Here is a tiny trained network, its code and every weight. The questions are about switching its units off for an input and a class, where a switched-off unit gives its printed mean instead of its output.

import numpy as np


def w(rows, s, z=0):
    codes = np.array(rows[::2]) - 128.0
    scale = np.full(codes.shape[1], s)
    scale[-1] = z or s
    return codes * scale


def f(y):
    return y / 2 * (1 + np.tanh(0.7978845608 * (y + 0.044715 * y**3)))


def log_softmax(a):
    a = a - a.max(-1, keepdims=True)
    return a - np.log(np.exp(a).sum(-1, keepdims=True))


def net(x, mask):
    res = np.array(x, float).reshape(1, 8) / 4 @ E
    y = f(res @ A[0][:, :-1].T + A[0][:, -1])
    res = res + np.where(mask, y, B[0][:, -1]) @ B[0][:, :-1]
    return log_softmax(res[-1] @ U[:, :-1].T + U[:, -1])


A, B = {}, {}
E = w([
[126,141,124,141,149,181,94,90,103,129,88],'x0',
[116,93,249,117,118,60,98,96,74,144,128],'x1',
[137,122,138,117,176,110,110,146,85,152,166],'x2',
[193,126,127,192,161,111,178,161,204,112,99],'x3',
[156,107,77,149,1,154,64,95,125,55,170],'x4',
[130,146,151,86,137,170,141,122,94,67,123],'x5',
[130,99,119,110,126,124,159,137,140,113,108],'x6',
[126,176,185,109,142,188,229,144,56,125,137],'x7',
],0.0093)
A[0] = w([
[159,122,222,108,162,119,106,129,118,207,109,163],'n1',
[122,197,87,100,124,150,227,189,120,101,78,234],'n2',
[110,106,197,70,123,143,49,112,2,81,129,254],'n3',
[138,101,100,186,65,122,84,127,216,138,109,206],'n4',
[139,89,192,124,197,118,87,165,109,185,145,214],'n5',
[178,96,130,103,57,201,88,140,165,151,100,183],'n6',
[136,72,91,175,116,108,99,129,142,115,90,166],'n7',
[129,131,93,161,102,75,97,117,192,139,139,208],'n8',
[82,145,193,173,191,99,117,141,81,206,95,191],'n9',
[88,165,177,154,194,113,151,180,96,187,106,244],'n10',
[122,150,84,115,146,187,211,165,117,104,139,193],'n11',
[100,99,55,183,128,109,151,109,226,122,161,240],'n12',
[99,59,147,123,50,119,35,117,80,64,131,213],'n13',
],0.0088,0.0029)
B[0] = w([
[118,60,133,53,164,44,101,100,96,182,106,209],'n1',
[91,212,140,219,172,233,174,116,183,65,105,230],'n2',
[186,180,137,36,84,110,166,46,24,131,164,254],'n3',
[224,29,77,211,112,85,40,210,121,158,88,234],'n4',
[108,80,179,85,170,64,113,77,63,166,92,209],'n5',
[150,131,30,141,159,154,81,184,126,86,171,184],'n6',
[176,59,84,185,70,98,66,113,121,92,74,185],'n7',
[155,103,70,173,108,93,16,119,148,117,88,206],'n8',
[63,63,134,64,166,67,118,69,137,231,107,230],'n9',
[51,105,191,113,254,101,172,32,175,200,70,237],'n10',
[89,231,149,243,122,209,189,121,146,121,133,209],'n11',
[123,123,115,194,119,129,81,172,207,55,79,230],'n12',
[146,183,87,100,42,104,54,99,53,100,175,252],'n13',
],0.0076,0.0099)
U = w([
[122,220,180,220,164,218,246,150,189,88,138,245],'0',
[222,48,50,202,116,94,25,236,182,136,74,118],'1',
[206,173,123,23,27,109,110,112,66,109,247,48],'2',
[115,75,231,61,226,79,164,53,144,254,50,99],'3',
],0.0081,0.0012)

Each question gives the input, the list of numbers given to net, and the class t.
The units are the neurons (one row each of A and B). Each row of codes is followed by its name. A weight is (code - 128) times the scale printed after its matrix; where a second scale follows, it is the last column's (A, B and U).
mask holds one flag per neuron, in row order. A switched-off neuron (its flag False) gives its mean, the last column of its row in B, instead of its output. The means were averaged over made-up inputs and are rounded, as every weight is.
A unit's drop is (log p(t) with every unit on - log p(t) with that unit switched off) / (log p(t) with every unit on - log p(t) with every unit switched off).
top k neurons: the k neurons with the biggest drops, biggest first
drop when u is switched off: that unit's drop, to one decimal
input [-1,0,-7,-7,2,-5,5,1], class 2: top neuron -> (n13)
input [3,-1,-1,-7,6,1,3,-4], class 2: top 2 neurons -> (n13; n3)
input [-4,-4,0,-6,2,5,-6,6], class 0: top 2 neurons -> (n11; n2)
input [6,5,6,3,1,1,0,-6], class 2: top 4 neurons -> (n10; n13; n3; n12)
input [-2,-2,-2,7,-8,2,6,1], class 0: top 2 neurons -> (n2; n11)
input [-2,4,8,-7,0,0,-8,-3], class 2: top 2 neurons -> (n3; n13)
input [-4,7,0,-8,6,-7,0,-8], class 2: top 2 neurons -> (n13; n3)
input [7,3,5,-3,3,-4,-3,-6], class 2: top 2 neurons -> (n3; n13)
input [-4,2,-7,-7,0,-1,7,6], class 2: drop when n3 is switched off -> 1.4
input [0,-2,-1,-5,-1,1,-8,5], class 0: drop when n11 is switched off -> 0.4
input [6,-8,4,3,-7,6,-8,-2], class 0: drop when n2 is switched off -> 0.3
input [3,-6,-4,-6,0,6,-2,-4], class 2: drop when n8 is switched off -> 0.1
